Below is a small trained network, with its code and all its weights. Each question gives an input and a class and asks what happens when units are switched off, that is, made to give their printed mean instead of their output.

import numpy as np


def w(rows, s, z=0):
    codes = np.array(rows[::2]) - 128.0
    scale = np.full(codes.shape[1], s)
    scale[-1] = z or s
    return codes * scale


def f(y):
    return y / 2 * (1 + np.tanh(0.7978845608 * (y + 0.044715 * y**3)))


def log_softmax(a):
    a = a - a.max(-1, keepdims=True)
    return a - np.log(np.exp(a).sum(-1, keepdims=True))


def net(x, mask):
    res = np.array(x, float).reshape(1, 8) / 4 @ E
    y = f(res @ A[0][:, :-1].T + A[0][:, -1])
    res = res + np.where(mask, y, B[0][:, -1]) @ B[0][:, :-1]
    return log_softmax(res[-1] @ U[:, :-1].T + U[:, -1])


A, B = {}, {}
E = w([
[108,7,211,156,37],'x0',
[255,145,103,177,50],'x1',
[130,124,125,128,131],'x2',
[218,118,223,8,174],'x3',
[128,127,127,129,129],'x4',
[138,148,210,233,230],'x5',
[128,126,127,129,129],'x6',
[129,128,127,128,129],'x7',
],0.0086)
A[0] = w([
[198,121,142,193,150,116],'N0',
[169,184,94,126,137,112],'N1',
[84,106,110,76,119,99],'N2',
[107,52,204,113,92,68],'N3',
[139,122,101,91,85,118],'N4',
[139,112,83,94,84,113],'N5',
[205,114,157,98,131,97],'N6',
[117,128,103,90,99,105],'N7',
[138,81,167,150,83,84],'N8',
[164,125,169,78,145,135],'N9',
[213,147,151,105,113,114],'N10',
[160,128,78,190,89,100],'N11',
[145,127,169,76,142,121],'N12',
[62,147,82,177,112,160],'N13',
[139,123,166,172,179,122],'N14',
[129,154,183,186,164,123],'N15',
[136,122,173,49,167,142],'N16',
[120,57,169,150,107,113],'N17',
[250,146,139,174,86,25],'N18',
[136,235,77,88,204,69],'N19',
[123,90,62,74,124,157],'N20',
[181,140,156,89,138,132],'N21',
[16,110,160,94,206,2],'N22',
[127,128,98,58,68,138],'N23',
[141,133,103,96,94,69],'N24',
],0.014,0.0047)
B[0] = w([
[126,183,151,94,184,188],'N0',
[158,120,130,88,56,183],'N1',
[141,152,150,106,147,178],'N2',
[179,123,116,122,63,217],'N3',
[132,159,173,128,172,184],'N4',
[138,201,162,135,201,190],'N5',
[84,89,86,153,138,204],'N6',
[142,164,173,169,172,168],'N7',
[196,120,105,105,63,184],'N8',
[88,101,103,206,144,205],'N9',
[71,105,103,121,136,210],'N10',
[37,88,74,96,149,184],'N11',
[97,106,87,194,146,192],'N12',
[95,80,46,219,138,210],'N13',
[163,167,196,130,194,183],'N14',
[162,184,181,160,198,191],'N15',
[97,72,74,175,141,225],'N16',
[196,117,147,127,61,192],'N17',
[75,117,113,28,145,222],'N18',
[241,97,122,128,11,245],'N19',
[136,152,179,159,166,202],'N20',
[94,127,79,180,116,201],'N21',
[75,134,103,2,132,218],'N22',
[136,165,177,139,175,224],'N23',
[154,168,160,112,155,162],'N24',
],0.0099,0.012)
U = w([
[69,98,87,223,117,79],'0',
[239,128,146,111,20,162],'1',
[154,201,228,146,188,43],'2',
[55,131,120,5,120,255],'3',
],0.016,0.0024)

Each question gives the input, the list of numbers given to net, and the class t.
The units are the neurons (one row each of A and B). Each row of codes is followed by its name. A weight is (code - 128) times the scale printed after its matrix; where a second scale follows, it is the last column's (A, B and U).
mask holds one flag per neuron, in row order. A switched-off neuron (its flag False) gives its mean, the last column of its row in B, instead of its output. The means were averaged over made-up inputs and are rounded, as every weight is.
A unit's drop is (log p(t) with every unit on - log p(t) with that unit switched off) / (log p(t) with every unit on - log p(t) with every unit switched off).
The circuit of an input: a set's keep is (log p(t) with only the set's units on - log p(t) with every unit switched off) / (log p(t) with every unit on - log p(t) with every unit switched off). Starting from the 12 units with the biggest drops (on a tie, the unit counted first), units are removed one at a time, each time the one whose removal leaves the highest keep (on an exact tie, the one counted first), for as long as the keep stays at least 0.8.
circuit, biggest first: the units of the circuit, biggest drop first
k most important neurons: the k neurons with the biggest drops, biggest first
drop of u: that unit's drop, to one decimal
input [-5,-6,1,1,2,5,-8,4], class 3: circuit, biggest first	(N22)
input [6,-6,-7,5,-7,1,-8,1], class 1: 2 most important neurons	(N3, N17)
input [-7,4,4,-1,-4,-8,5,-7], class 2: 3 most important neurons	(N5, N23, N20)
input [-7,2,3,7,-7,1,-8,1], class 0: 3 most important neurons	(N9, N16, N21)
input [-8,7,-5,1,1,8,2,-6], class 1: 2 most important neurons	(N19, N1)
input [8,2,3,4,8,7,5,6], class 1: 2 most important neurons	(N3, N8)
input [8,1,-8,-7,6,8,0,-2], class 1: 2 most important neurons	(N17, N8)
input [-6,-7,-3,1,-8,4,-6,6], class 3: 4 most important neurons	(N22, N3, N17, N8)
input [5,6,6,5,2,-3,4,-5], class 3: 2 most important neurons	(N18, N19)
input [3,-6,2,1,1,5,-7,-4], class 3: 3 most important neurons	(N22, N23, N20)
input [0,5,-3,7,1,-8,2,-4], class 2: 2 most important neurons	(N23, N5)
input [-5,7,0,-4,-5,-5,-1,4], class 3: 2 most important neurons	(N11, N18)
input [4,2,-7,7,-2,5,-3,-4], class 0: drop of N11	0.0
input [-8,-4,4,-5,-4,5,4,1], class 1: circuit, biggest first	(N19)
input [2,-6,-8,-1,-3,-6,-5,-3], class 2: drop of N18	0.2
input [4,8,2,-5,-7,-3,2,-7], class 3: drop of N11	0.1
input [8,-8,6,-1,-3,7,-5,4], class 1: 2 most important neurons	(N17, N3)
